Below is a small trained network, with its code and all its weights. Each question gives an input and a target symbol and asks what happens when units are switched off, that is, made to give their printed mean instead of their output.

import numpy as np


def w(rows, s, z=0):
    codes = np.array(rows[::2]) - 128.0
    scale = np.full(codes.shape[1], s)
    scale[-1] = z or s
    return codes * scale


def f(y):
    return y / 2 * (1 + np.tanh(0.7978845608 * (y + 0.044715 * y**3)))


def softmax(a):
    e = np.exp(a - a.max(-1, keepdims=True))
    return e / e.sum(-1, keepdims=True)


def log_softmax(a):
    a = a - a.max(-1, keepdims=True)
    return a - np.log(np.exp(a).sum(-1, keepdims=True))


def net(x, mask):
    ids = ['αβγδεζηθξστφψω'.index(c) for c in x.split()]
    T = len(ids)
    res = E[ids] + P[:T]
    u = 0
    for l in range(2):
        q, k, v = (res @ M[l].T for M in (Q, K, V))
        z = softmax(np.where(np.tri(T) > 0, q @ k.T / 4**0.5, -1e9)) @ v
        res = res + np.where(mask[u], z, O[l][:, -1]) @ O[l][:, :-1]
        u += 1
        y = f(res @ A[l][:, :-1].T + A[l][:, -1])
        res = res + np.where(mask[u : u + 4], y, B[l][:, -1]) @ B[l][:, :-1]
        u += 4
    return log_softmax(res[-1] @ U[:, :-1].T + U[:, -1])


Q, K, V, O, A, B = {}, {}, {}, {}, {}, {}
E = w([
[133,129,133],'α',
[103,118,100],'β',
[116,81,198],'γ',
[87,136,85],'δ',
[119,124,109],'ε',
[135,161,72],'ζ',
[134,157,54],'η',
[67,76,192],'θ',
[204,147,187],'ξ',
[121,106,66],'σ',
[99,71,124],'τ',
[221,150,124],'φ',
[160,20,133],'ψ',
[146,90,2],'ω',
],0.02)
P = w([
[172,68,151],'0',
[2,164,149],'1',
[188,28,127],'2',
[14,155,125],'3',
[193,30,125],'4',
[16,151,118],'5',
[192,36,125],'6',
[14,149,112],'7',
[191,43,125],'8',
[4,140,114],'9',
[189,45,121],'10',
[15,147,107],'11',
[191,54,122],'12',
],0.008)
Q[0] = w([
[130,3,183],'0.h0',
[210,151,171],'0.h0',
[4,191,168],'0.h0',
[55,237,119],'0.h0',
],0.007)
K[0] = w([
[212,75,117],'0.h0',
[120,159,166],'0.h0',
[107,190,189],'0.h0',
[2,150,204],'0.h0',
],0.0089)
V[0] = w([
[204,121,157],'0.h0',
[151,112,115],'0.h0',
[58,190,82],'0.h0',
[31,175,254],'0.h0',
],0.0072)
O[0] = w([
[44,47,95,149],'0.h0',
[151,106,146,155],'0.h0',
[3,135,156,66],'0.h0',
[21,173,154,3],'0.h0',
],0.0045,0.0051)
A[0] = w([
[238,85,254,98],'0.n0',
[43,159,82,254],'0.n1',
[101,17,81,70],'0.n2',
[117,202,120,199],'0.n3',
],0.0087,0.0048)
B[0] = w([
[89,86,202,254],'0.n0',
[208,44,189,201],'0.n1',
[98,128,101,199],'0.n2',
[90,31,254,144],'0.n3',
],0.0079,0.0073)
Q[1] = w([
[64,142,110],'1.h0',
[25,211,117],'1.h0',
[254,139,78],'1.h0',
[159,216,18],'1.h0',
],0.0063)
K[1] = w([
[205,75,82],'1.h0',
[147,178,222],'1.h0',
[2,149,97],'1.h0',
[161,163,139],'1.h0',
],0.0091)
V[1] = w([
[166,20,30],'1.h0',
[247,101,207],'1.h0',
[98,155,149],'1.h0',
[1,108,111],'1.h0',
],0.0081)
O[1] = w([
[82,176,111,247],'1.h0',
[143,253,198,177],'1.h0',
[117,138,82,94],'1.h0',
[47,166,151,119],'1.h0',
],0.012,0.013)
A[1] = w([
[65,79,97,98],'1.n0',
[130,110,227,4],'1.n1',
[124,207,159,111],'1.n2',
[1,145,158,53],'1.n3',
],0.011,0.0041)
B[1] = w([
[29,109,182,144],'1.n0',
[145,72,2,254],'1.n1',
[81,24,169,202],'1.n2',
[168,155,55,212],'1.n3',
],0.009,0.0084)
U = w([
[192,69,129,43],'α',
[9,121,187,116],'β',
[182,149,130,183],'γ',
[132,127,91,102],'δ',
[62,109,106,137],'ε',
[102,139,136,202],'ζ',
[132,129,243,215],'η',
[94,64,204,126],'θ',
[142,137,155,182],'ξ',
[159,115,56,1],'σ',
[226,121,143,73],'τ',
[190,150,100,124],'φ',
[97,137,154,201],'ψ',
[125,65,96,65],'ω',
],0.016,0.0088)

Each question gives the input, a string of symbols that net reads in full, and the target symbol t.
The units are the heads (4 rows each of Q, K, V and O) and the neurons (one row each of A and B). Each row of codes is followed by its name. A weight is (code - 128) times the scale printed after its matrix; where a second scale follows, it is the last column's (O, A, B and U).
mask holds one flag per unit, layer by layer, with each layer's heads first. A switched-off unit (its flag False) gives its mean, the last column of its rows in O or B, instead of its output. The means were averaged over made-up inputs and are rounded, as every weight is.
A unit's drop is (log p(t) with every unit on - log p(t) with that unit switched off) / (log p(t) with every unit on - log p(t) with every unit switched off).
The circuit of an input: a set's keep is (log p(t) with only the set's units on - log p(t) with every unit switched off) / (log p(t) with every unit on - log p(t) with every unit switched off). Starting from all 10 units, units are removed one at a time, each time the one whose removal leaves the highest keep (on an exact tie, the one counted first), for as long as the keep stays at least 0.8.
units of the circuit, in order: the units of the circuit, biggest drop first
top k neurons: the k neurons with the biggest drops, biggest first
k most important neurons of layer l: the k neurons of layer l with the biggest drops, biggest first
drop when u is switched off: that unit's drop, to one decimal
input θ φ φ τ β ω θ η ψ, target θ: units of the circuit, in order => [0.n0]
input α ξ φ τ, target η: 2 most important neurons of layer 1 => [1.n1 1.n3]
input ξ η θ γ ε γ β ξ γ α ξ ξ, target θ: top 2 neurons => [1.n2 1.n1]
input ε δ ψ θ η θ, target ε: top 3 neurons => [1.n3 1.n1 1.n2]
input β ω δ γ, target ε: units of the circuit, in order => [1.n3 1.h0]
input ω σ η γ γ δ ζ γ θ ζ θ τ ξ, target α: 2 most important neurons of layer 1 => [1.n1 1.n0]
input δ δ φ ψ, target β: top 3 neurons => [1.n0 1.n1 0.n2]
input ε η β ε τ ε β φ γ, target ω: 2 most important neurons of layer 1 => [1.n1 1.n3]
input β ξ σ ψ, target β: 2 most important neurons of layer 0 => [0.n1 0.n2]
input θ θ σ β β ε β η β σ β β ψ, target θ: 2 most important neurons of layer 1 => [1.n3 1.n0]
input η η φ θ θ γ φ ξ τ, target β: top 2 neurons => [1.n1 0.n2]
input ε ξ β ξ γ φ, target η: top 3 neurons => [1.n1 1.n3 1.n2]
input γ ζ φ θ ξ φ ζ σ, target η: top 2 neurons => [1.n1 1.n3]
input ψ θ γ η α, target η: top neuron => [0.n1]
input φ φ η β, target η: top 2 neurons => [0.n0 1.n3]
input γ θ φ ξ ξ β α γ σ α ξ ζ, target θ: 2 most important neurons of layer 0 => [0.n3 0.n1]
input ε σ γ ζ β ξ, target θ: drop when 1.n2 is switched off => 1.0
input γ ζ γ ξ φ γ ξ σ τ, target β: 2 most important neurons of layer 0 => [0.n2 0.n0]
input β ξ ε η φ ζ, target η: drop when 0.h0 is switched off => 0.0
input φ ξ ξ φ γ ζ, target η: drop when 0.n1 is switched off => -0.1
input ε α φ ε, target η: drop when 0.n3 is switched off => -0.1
input γ σ φ β η φ ε α, target η: most important neuron of layer 0 => [0.n0]
input ε γ τ ψ δ ψ α φ γ σ γ φ, target η: 2 most important neurons of layer 1 => [1.n1 1.n3]
